Below are the code and all the weights of a small trained network. Each question names an input and a class and asks about switching units off, where a switched-off unit gives its printed mean instead of its output.

import numpy as np


def w(rows, s, z=0):
    codes = np.array(rows[::2]) - 128.0
    scale = np.full(codes.shape[1], s)
    scale[-1] = z or s
    return codes * scale


def norm(h):
    return h / np.sqrt((h * h).mean(-1, keepdims=True) + 1e-5)


def f(y):
    return np.maximum(y, 0)


def log_softmax(a):
    a = a - a.max(-1, keepdims=True)
    return a - np.log(np.exp(a).sum(-1, keepdims=True))


def net(x, mask):
    res = np.array(x, float).reshape(1, 6) / 4 @ E
    u = 0
    for l in range(4):
        y = f(norm(res) @ A[l][:, :-1].T + A[l][:, -1])
        res = res + np.where(mask[u : u + 6], y, B[l][:, -1]) @ B[l][:, :-1]
        u += 6
    return log_softmax(norm(res)[-1] @ U[:, :-1].T + U[:, -1])


A, B = {}, {}
E = w([
[127,46,55,136,76,153,142,34,60],'x0',
[121,66,155,188,130,243,124,109,160],'x1',
[232,83,69,181,253,34,186,176,158],'x2',
[197,249,160,127,184,126,204,152,128],'x3',
[103,148,71,123,62,144,148,118,101],'x4',
[199,62,162,226,114,83,125,187,165],'x5',
],0.0058)
A[0] = w([
[115,133,68,106,146,107,162,91,127,163],'0.n0',
[169,127,198,104,165,184,132,230,119,235],'0.n1',
[158,150,89,101,170,133,128,136,183,1],'0.n2',
[137,170,119,50,69,171,57,138,129,9],'0.n3',
[68,2,193,155,83,121,143,101,92,45],'0.n4',
[130,131,163,175,87,220,140,113,154,65],'0.n5',
],0.0074,0.0027)
B[0] = w([
[130,188,104,127,82,141,180,163,120,198],'0.n0',
[146,138,169,182,195,136,159,88,185,254],'0.n1',
[132,52,134,160,121,92,90,124,111,160],'0.n2',
[2,213,144,119,108,206,133,208,106,195],'0.n3',
[173,49,97,105,72,96,73,140,203,229],'0.n4',
[241,170,151,66,122,97,120,75,126,211],'0.n5',
],0.0093,0.0051)
A[1] = w([
[166,141,127,84,112,156,89,102,96,223],'1.n0',
[147,170,147,164,140,78,97,180,168,58],'1.n1',
[59,177,140,83,90,170,82,162,114,30],'1.n2',
[76,175,126,99,81,127,1,80,62,4],'1.n3',
[174,162,202,83,128,200,110,155,99,107],'1.n4',
[162,129,50,115,159,167,156,163,69,72],'1.n5',
],0.0077,0.0023)
B[1] = w([
[168,158,181,148,134,101,85,108,145,220],'1.n0',
[117,101,138,149,140,183,144,155,127,223],'1.n1',
[30,123,142,71,58,197,144,233,135,254],'1.n2',
[37,175,154,92,124,146,185,250,182,240],'1.n3',
[157,159,178,107,107,211,167,29,87,223],'1.n4',
[184,254,45,153,94,77,179,63,101,187],'1.n5',
],0.0088,0.0041)
A[2] = w([
[138,182,10,164,137,77,91,107,72,5],'2.n0',
[113,90,111,160,80,100,121,170,114,46],'2.n1',
[134,61,125,126,46,86,48,181,141,53],'2.n2',
[2,149,175,131,117,145,76,170,81,51],'2.n3',
[96,124,64,112,154,116,117,163,135,16],'2.n4',
[112,136,169,166,231,103,110,194,139,22],'2.n5',
],0.0086,0.0027)
B[2] = w([
[83,124,104,149,114,130,196,128,109,206],'2.n0',
[134,151,126,135,102,154,115,81,167,167],'2.n1',
[156,57,94,136,138,167,114,137,119,228],'2.n2',
[86,110,117,5,132,135,154,160,135,254],'2.n3',
[140,160,143,156,136,137,142,105,106,144],'2.n4',
[38,145,142,169,182,97,92,185,145,228],'2.n5',
],0.013,0.0049)
A[3] = w([
[96,176,158,195,247,77,142,224,165,25],'3.n0',
[121,183,72,116,140,153,253,108,115,57],'3.n1',
[167,129,46,86,93,68,167,131,115,7],'3.n2',
[125,200,173,179,217,163,143,135,135,228],'3.n3',
[237,141,140,222,146,101,147,100,137,4],'3.n4',
[32,131,67,217,141,189,182,126,56,17],'3.n5',
],0.0064,0.0021)
B[3] = w([
[1,78,188,153,214,94,74,167,107,254],'3.n0',
[160,95,58,126,76,84,150,102,4,214],'3.n1',
[110,59,126,205,225,193,198,123,82,168],'3.n2',
[133,214,84,154,128,64,21,160,110,247],'3.n3',
[56,156,166,44,83,125,130,91,167,197],'3.n4',
[173,91,133,152,162,69,180,122,91,177],'3.n5',
],0.0094,0.006)
U = w([
[129,97,20,197,119,59,249,94,55,91],'0',
[212,9,67,153,56,161,57,115,219,255],'1',
[174,187,118,131,77,114,120,106,76,10],'2',
[50,152,179,207,238,28,56,211,201,202],'3',
[211,220,233,127,79,195,105,23,250,47],'4',
[35,167,137,2,36,207,173,201,191,207],'5',
],0.01,0.0043)

Each question gives the input, the list of numbers given to net, and the class t.
The units are the neurons (one row each of A and B). Each row of codes is followed by its name. A weight is (code - 128) times the scale printed after its matrix; where a second scale follows, it is the last column's (A, B and U).
mask holds one flag per neuron, layer by layer. A switched-off neuron (its flag False) gives its mean, the last column of its row in B, instead of its output. The means were averaged over made-up inputs and are rounded, as every weight is.
A unit's drop is (log p(t) with every unit on - log p(t) with that unit switched off) / (log p(t) with every unit on - log p(t) with every unit switched off).
The circuit of an input: a set's keep is (log p(t) with only the set's units on - log p(t) with every unit switched off) / (log p(t) with every unit on - log p(t) with every unit switched off). Starting from the 12 units with the biggest drops (on a tie, the unit counted first), units are removed one at a time, each time the one whose removal leaves the highest keep (on an exact tie, the one counted first), for as long as the keep stays at least 0.8.
circuit, biggest first: the units of the circuit, biggest drop first
top k neurons: the k neurons with the biggest drops, biggest first
k most important neurons of layer l: the k neurons of layer l with the biggest drops, biggest first
drop when u is switched off: that unit's drop, to one decimal
input [1,8,-2,0,8,6], class 1: circuit, biggest first => (0.n4, 2.n2)
input [-5,-3,-5,8,7,6], class 3: most important neuron of layer 1 => (1.n5)
input [-7,7,2,-7,3,5], class 1: circuit, biggest first => (0.n4, 2.n2)
input [8,6,3,6,2,8], class 1: circuit, biggest first => (2.n5, 0.n3)
input [-4,8,-7,-4,5,7], class 4: circuit, biggest first => (0.n5, 1.n4)
input [5,6,5,4,-6,-4], class 0: top 2 neurons => (1.n5, 1.n3)
input [0,8,2,0,2,-7], class 4: top 2 neurons => (0.n5, 1.n0)
input [-8,7,-1,8,5,-6], class 4: 2 most important neurons of layer 1 => (1.n4, 1.n3)
input [3,-2,0,8,-1,-6], class 2: 2 most important neurons of layer 2 => (2.n2, 2.n3)
input [0,4,3,-6,0,-7], class 1: top 2 neurons => (0.n4, 0.n3)
input [6,6,-8,2,-5,2], class 4: 2 most important neurons of layer 0 => (0.n5, 0.n4)
input [8,-4,-4,-5,-1,4], class 1: drop when 0.n4 is switched off => 0.8
input [-7,8,1,-5,3,-4], class 4: drop when 0.n5 is switched off => 0.2
input [5,8,1,-1,-5,3], class 1: circuit, biggest first => (0.n4)
input [1,8,-1,2,8,4], class 4: drop when 0.n5 is switched off => 0.6
input [-5,5,-2,3,7,3], class 4: drop when 0.n5 is switched off => 0.2
input [-8,6,-7,6,3,3], class 4: 2 most important neurons of layer 0 => (0.n5, 0.n1)
